Each row has a class, written after it, and each block has its own classes.
[ -1   5  -1   3   3  -2  -2   9  -4   0   5  -5 -12   0   7  14  -3  -4
  -3 -10   0  -1 -18   4   7   0   2   5  -3  -4  -4  -5  -3  -5  -3   5
   4  12  -1  -2   0   1   2   1   1   5   1   1  -3   7] | J_569
[ -2   3   1   3 -12  -2  -5   2  -4  -2  -1  -5  -1   0   6   0   1  -3
   3  -1   1  -5  -2  -1   4  -1   0   2   0  -7  -1  -3  -2   2   2   6
   4   3   5   3   3   0   3  -7   0  -2  -1  -3  -3   0] | J_569
[-11   3   3   1 -11   1  -1   2   3  -2   7  -5  -6   5  13   1   9  -1
  -1   4   5  -7 -16 -13   2  -1  -1   6  -7  -5  -1 -12  -4   2   1   1
   3   9   3  -5  -6  -1  -3  -1   0   7  -1   2   0  10] | J_569
[  1  10  -2   2 -11  -3  -9  -5   4   2  -6   0   1  12  15   3   9  -1
   3   5   6   1  -6 -16  10   0   6   8   0  -3   4  -9  -1  12  13   7
  -3  10  -2  -8  -3  -1   7  -1   4  -3  -1   3  -7   1] | J_963
[  1  20   0   2  -6   8 -10  14   2   4   5  -1  -1  -8  24   0   3  -2
   0 -15   6   0 -15  -1   3   4 -26  -5  -1  -1  -1  -7  -4   6   1   7
   3   6  -1  -3   1   0   4   1   1  -5   3  -5  -6   1] | J_963
[ -1   4   4   4 -12  -1  -6   1   1  -6  -5  -6   0   2   9   3  -3  -9
   4  -6  -2   2 -11 -12  12  -2   3   6  -2   1  -1 -10  -5   5   3   6
   3   5   3  -4  -7   4  -2   0   2  -6  -1  -1  -7   8] | J_569
[  0  24   5   5  -9   2  -2   8   1   1  18  -4   4  -5  28  20   6   4
 -14 -11   3  -1 -18  -6   3   0  -7   9  -1   4  -7  -8  -5   5   0   4
   3  12   2 -17 -13   9  -1   5  -5   8 -18   2   1   6] | J_963
[  0   3  -3   6 -14   1  -2  10   1  -3  12  -3   3  -2  12   2   4   4
   0  -1   0   2 -14 -11  -2   1 -10   9  -3  -6   1  -5  -2   1   1   5
   5   7   3   5  -8   1   0   4  -1   9  -2   8  -1   5] | J_569
[  2  13   2  -2  -5   0  -6   0   2   6 -11   3  -5   0  15   1  -6 -11
  -3 -12   6   1   2  -9   5  -7  11  -4   8 -15  -3  -4  -3   9   2   5
   0   0   0  -1   8   2  -6   0  -1 -10   2   2  -7   5] | J_703
[  0  19   0   2 -13   2  -1   3  -1  -2   8   1   3   1  10   0   7  -6
  -2  -7   2   2 -10  -9   7   1  -1   7  -4  -3  -1  -7   0  -7   0   5
   8   5   3  -4  -7  -1   2  -2   4   6  -5  -1  -2   1] | J_569
[  0  15   1   4  -1   8  -5   7   6   0  12  -3   5   0  22  -1   6  -2
 -11   1   4  -1  -3   0  -1   1   1   3  -2   2  -3  -5  -5   6   0   6
   1   7   2 -10  -4   0   1  -6  -3   6   0   3  -4  -7] | J_703
[  7  17   1   5 -12   4  -5   7  -1   2   5  -3   3  -1  20   7   6  -1
  -8  -9   0   0 -12 -11  11   2 -11   6   1  -2  -1 -11   0   8   3  -2
   3   6  -2 -13  -3   1   4   3  -5  -2   2   4  -4   4] | J_963
[  0  22   0   3  -4   4  -9   5   6   0   9   3   3  -2  25  -4   6   5
  -9   1   3   2 -14 -10   2  -1   4   4   2  -3  -1  -8  -6  10   1   0
   3   9   1 -12   0   2   1   1   1   1   2   2  -7   8] | J_703
[ -3  20   0   6 -10   7  -8   2   2   3   8  -1   3  -7  20  -1   6   2
 -14   0   5   0  -8  -3   8   2   1   0   2   1  -1  -6  -2   3  -3   1
  -2   2   0  -9  -1   9  -2   0  -3   3   1   1  -3   3] | J_703
[  0  13   0   3 -14   0   6   8  -7  -3  12  -5   3  -7  14   4  12  -2
  -8   4   6  -4 -22  -7  -8   1  -8  10  -1  -9  -1  -2  -2  -1  -1   9
   7  10  -3  -1 -10   3  -1  -5  -1   8  -4   0   0   3] | J_569
[  1  19   2   3 -10   3  -6   9   4  -5  20  -3   1  -3  30   5  10   2
 -12  -1   5  -1 -17  -9  -2   3  -5   1   0  -6   1  -9  -5   7   2   1
   2  16  -1 -17  -7   3  -4   1  -2  11  -3   7  -5   7] | J_703
[  6   3   0   4 -11   3   1   1  -4   0   5  -2   2  -1   8   0   1  -3
  -2  -8   0  -7  -7  -4   6   3   1   3  -2  -4  -4  -3  -3   2   2   9
   3   0  11   0  -2  -2   2   1  -2   5  -3  -2 -19  -1] | J_569
[ 1 -3  1  6 -5  2  6  8 -7  0 -5 -1 -2 -3 -1  3 -5 -5  6 -2 -5 -3 -5 -1
  9 -2  2  0 -4 -9  0 -3 -5  1  2  1  1  0  4 -2 -6  2 -4  4 -4 -1  2  0
 -8  5] | J_569
[  0   4   1   8  -7   8  -4   0  -5   3   5  -6  -1  -2   1   7   2  -2
  -2 -16  -3  -1 -15  -5   3  -1   1  -6  -3   3   5  -6   1   2   5   4
   0   4  -1  -8  -3   1   0   1   1   1   0  -6   0   0] | J_963
[ -5  14   0   7 -14  -6   0  12  -1   0  11  -6   0  -4   7   2   1  -8
  -3  -6   8   1 -13  -9   4   3   4   5  -7  -6   0  -2  -7   6   8   7
   5   9 -12  -3  -7   3  -6   0  -2   6   1   3  -6   1] | J_569
[ -2   6  -3   7 -16   1  -2   3   0  -3  -1  -3  -2   4  14   7   0  -2
   2   4   5  -8  -5 -13   5   4   3   3   0  -3   0  -5  -3   8   2   8
   6   6   3   3 -10  -2   1  -1   1   1  -2   0   1   0] | J_569
[  0  26   0   7 -10  -3 -13  14   7  -1  12  -3  14   8  38   9   3   0
  -2   3   7   5 -26 -25  14   2   8  10   1 -12   3 -20  -6  21   6   5
   0  15   4 -21 -13   5   4  -1   2  -2  -1  -2 -15  15] | J_703

A new block, with new classes.
[  4   0   2  -1  -8   0   0   0  -2  -4  -1  15   2   3  -3 -10   1 -20
  -2   0  -3   4  10  -5   0  -4   4   7  -1   2  -3   0  -7   1  -7   4
   8   2   2   0   0  -1   1  -2  -2   1  -3   4  -5   0] | J_203
[-10   1   0   0   5  -2  -4   2  -3   7   0  12   3   0   2   6  -2   5
   1  -2  -1   0   3  -1   1   5  -3  -2   0   3  -3   0  -3   0   6   1
  -5   2   2  -2  -2  -2   2  -1   7   0   2  -4   5  -2] | J_985
[ 0  0 -2  0  0  2  1  1 -2  8  1 15 -2 -1  3  5  1  7  4  3 -1 -2 -2 -1
  1  8  1 -7  0  1 -2 -1 -1  0 -1 -1 -3 -3  1  1 -2  2 -2  0  4 -1  3 -1
  4  1] | J_985
[ -4   0   6  -5   8  -1  -4  -3  -5   2   2  -6  12   0   4   2   1  12
  -1  -5   0  -2  -1   2  -1  -4  -4  -2   0  -1   3  -1   5   0   8   0
  -5   6  -1 -18   4  -2   1   1  -5   3   5  -4   0  -1] | J_203
[ -3  -1  -2   2  -3   1   2   2   8  11  -1   8 -10   1   1   5  -1  -4
  -1   4  -2   4  -4  -7   0   5   0   0   1   2  -3   4  -2  -1  -9  -3
   3  -3   1   7  -5   2  -1   1   8  -3  -4  -1   2   3] | J_985
[-7  2 -2 -3  5  1 -1  1  2 15  2  1 -9 -1  4  8  1  9  3 -1 -1 -1 -6 -4
  1  9 -5 -4  1  4 -1 -2 -1 -2  0 -3 -4 -1  3  2 -1  3  0  2  9  5  1 -6
  4  3] | J_985
[ 0  1  0  1  2  0 -5  3  1  2  0  2  3  0  1  0  1 -6 -2 -2 -2  1  2 -4
  1  1 -7  4  2  3 -1 -2 -2  1  2  1  1  3  0  1 -1  2  1  1  5  4  0  1
  4  1] | J_203
[  4   0   2   6  -5   0  -3   4  -1  -4   0   5  -1   3  -1  -5  -1 -18
  -1   2  -2   0   4  -4   1  -6  -1  10  -1   2  -4   2  -5  -1  -6   2
   8   2   2   2   0   1   1  -1   5  -1  -2   5   0   1] | J_203
[ 11   1  -2   6 -19   0   3  -4  -5 -17  -1  13  -3   2   0 -11   2 -21
  -2   5  -3   3   9  -2  -1  -5  11   2   1  -7  -4   1  -5   4 -13   3
   9  -1   4   2   2   1  -6  -3 -16  -5  -8   7  -4  -1] | J_203
[-6  0  0  2 -3  2 -2  4  9 15  1  9 -4  1 -2  5  0 -9  1 -1 -1  4  0 -9
  2  1 -3  5  0  8 -3 -1 -5 -1 -9 -2  5 -3 -1  4  2  1  5  1 14  4 -4  1
  3  3] | J_985
[ -4   1   6  -3  10  -3  -7   2  -8  -1   0  11  21   0   2 -12  -3  -3
  -2  -4  -6   2  10   2   1 -12  -5  10   1   0   1   1   2  -1  15   7
  -3  16  -1 -10   3  -6   6   0   4   6  -6   2  -6  -4] | J_203
[ -4  -1   1  -3   3  -1  -3   0  -2   6   0  17  18  -1   1  -2  -1   4
   0  -2  -3   1   2  -1   1 -10   4  -1   3   4  -2   3   6  -2  -2   2
   2   0  -2  -1   0  -3  -1  -2   2  -2  -2   2  -6  -3] | J_985
[-5  0  3 -4  7 -1 -5  2  5  9  0  0  9 -3  2  4  1  4 -2  0 -1 -1  0 -2
  7 -1 -4  3 -1  3  0  1  6 -2  7 -2  1  3  2 -4  2 -1  5 -4  8  1  3  0
  1  0] | J_985
[-15   2  -1  -2   8   1  -3   4   5  18  -1  10  -6   2   4   8  -2   1
  -2  -1  -2   2  -6  -5   1   6  -6  -1  -4   5  -3  -1  -4  -1   0  -2
  -3   2   3   1   2   2   5   2  17   6   1  -4   2   3] | J_985
[ 0 -1  3  1  6 -1 -6  2  0  3  1  0  9  3  2 -3  0 -6 -1 -4  0  3  4 -3
  0 -5 -6  9  1  6  0 -1  1 -1  4  5  1  6 -5 -2  2 -4  4  0  5  4  3 -1
  0  0] | J_203
[  1   0   0  -1   2   1  -1   4   3  -2   0   0   4   2   0  -5  -1  -8
  -4  -1 -21   1   0  -1   2  -2  -5   6   0  -3   1   0  -3   1   7   2
  -2   2   0  -1   2   2   3   0  -1   2   0   4  -1   0] | J_203
[-2 -1  3 -2  1 -1 -4  2 -1  2  0 13 14  0  0 -3 -2 -5  1  1 -3  1  6 -2
 -7 -5 -2  4  2  0  3  1  0 -1  0  3  1  4 -2 -3  0 -1  2  0  7 -1 -1  5
 -4 -1] | J_985
[-10   0  -3  -1   3   2   1   1   4  11   1  14   1  -2   1   6  -2   7
  -1   0  -3   1  -7  -1   1   6  -1  -5   3  -1   0   0   0   0  -1  -2
  -3   0  -3   2   0   1  -7   2  10  -1  -9  -3  -1   1] | J_985
[-3  1  1 -1  4 -1 -5  4 -2 10 -1 16  4  0  1  3 -1  0  3  0 -3  0  5 -6
  0  2  0  1  0  8 -4  0 -6 -1 -1  1  4 -2 -2  1 -1 -1  3 -2 15  1  0  4
 -1  3] | J_985
[ 0  1  4 -3  0 -2 -4  1 -5 -4  0  9 16  1  0 -7  2 -4 -1  0 -3  2  9  2
  3 -6 -2  8  0 -5  0  1  5  0  8  6  0  4  0 -6  4 -3  4 -4 -2  2  1  5
 -4 -4] | J_203
[  5   2  -6   2  -9  -2   7  -3 -10  -8   1  11   1  -1  -1  -1  -1   5
   2   2   2  -1  -3   8  -1  -1  10 -10   2  -9  -1   1  -1   2  -1   2
  -3  -3   0   0   0   2  -7  -1 -10  -4  -1   1  -8  -2] | J_985
[-1 -1  5 -2  4  1 -5  3  3  3  0 -5 12  1 -1 -6 -1 -6 -3 -1 -1  1  5 -3
  9 -8 -4  7 -1  1  0  1  0 -5  1  3  3  4 -2 -1  1 -4  4  0  1  4  2  0
 -2 -2] | J_203
[-1 -1  0 -1 -2  0  0 -1  0  2  0 10  2  2 -2 -1  0 -3 -1  5  0  1  3 -1
  0 -5  2  0  0  0 -3  1  2  0 -5 -2  4 -4  2  3  2 -1 -3 -1 -1 -6 -2  2
 -2 -2] | J_985
[  7   1   2   6  -8  -2   0  -3  -3  -5   0  13   7   2  -3 -11  -1 -14
  -2   2  -2   4  10  -2  -1  -8   4   7   3   0  -3   1  -4   0  -7   4
   6   2  -1   0   0  -1   0  -3  -4   0  -5   7  -4  -2] | J_203
[ 1  3  0  3 -5  0 -2  1  0  4  0 21  6  1 -1 -1  2 -4  2  5 -2  3  4 -4
  1 -2  5  2  0  4 -3  0  0  0 -7  0  4 -4  2  4 -3  0 -2 -2  2 -7 -4  3
 -4  0] | J_985
[ -1   1  -6   1  -2   2   5   3   3   4   2  -1 -12  -1   2   5  -1  -2
   1   2   0  -2  -9  -3   2   6  -3  -6  -1  -1   1   0  -5   2  -4  -2
  -2  -5  -3   2  -1   4  -1   3   3   0  -1  -3   4   4] | J_985
[  1   1  -1   3  -3   2  -1   2   8   3  -1   7  -6   0   0   5   0  -6
   2   0   0   3  -3  -8   1   4  -3   0  -2   5  -3  -2  -6   0 -12  -2
   3  -4   0   6  -1   5   0   1   8   2  -6   0   2   3] | J_985
[-7  1  1 -1  3  0  3  2  0  6  1  6 -1 -2  3  5 -2  0  0 -1  3 -4 -6 -3
  1  4 -2 -4  0  1  1 -2 -7  1 -4  0 -3  0 -1  0  0  0 -1  2  7  1  1 -1
 -1  0] | J_985
[  4  -1   4   2  -4  -3  -7   2  -3 -10   0  10  17   5  -2 -13   0 -17
  -3   4   0   2  11  -1  -1  -9   2  11   0   3  -1   1   0   2   2   4
   7   7   1  -2   1  -5   1  -4   2  -2  -3   8  -3  -3] | J_203
[  5  -1  -3   5  -3   3   3   1   0   1   1  -8  -8  -3   2   6   3   5
   3   1   0  -2  -3  -2  -1   4   5   1   0  -3   1  -1   1   1  -3  -2
  -2  -9   2   2  -1   4  -5  -1 -14   1   4  -1   2   2] | J_203
[-2 -1  3 -2  7 -1 -7  5 -3  9  0  8 11  1  3 -2 -2 -2  1 -1 -4  2  5 -3
  0 -4 -4 14  1  5 -3  1  3 -1  4  2 -1  4 -1 -5  2 -4  4 -2  9  1  2  3
 -6 -1] | J_985
[  1   3   0   1   2  -3   5   1 -10  -2   4   4   2   1   0  -4  -1  -5
   1  -6  -1   1   4   0   2  -6   1   0  -1  -2  -3   1  -5   0  -2   4
   0   4  -2  -4   2  -1   0   2  -5   1   0   0  -4   0] | J_203
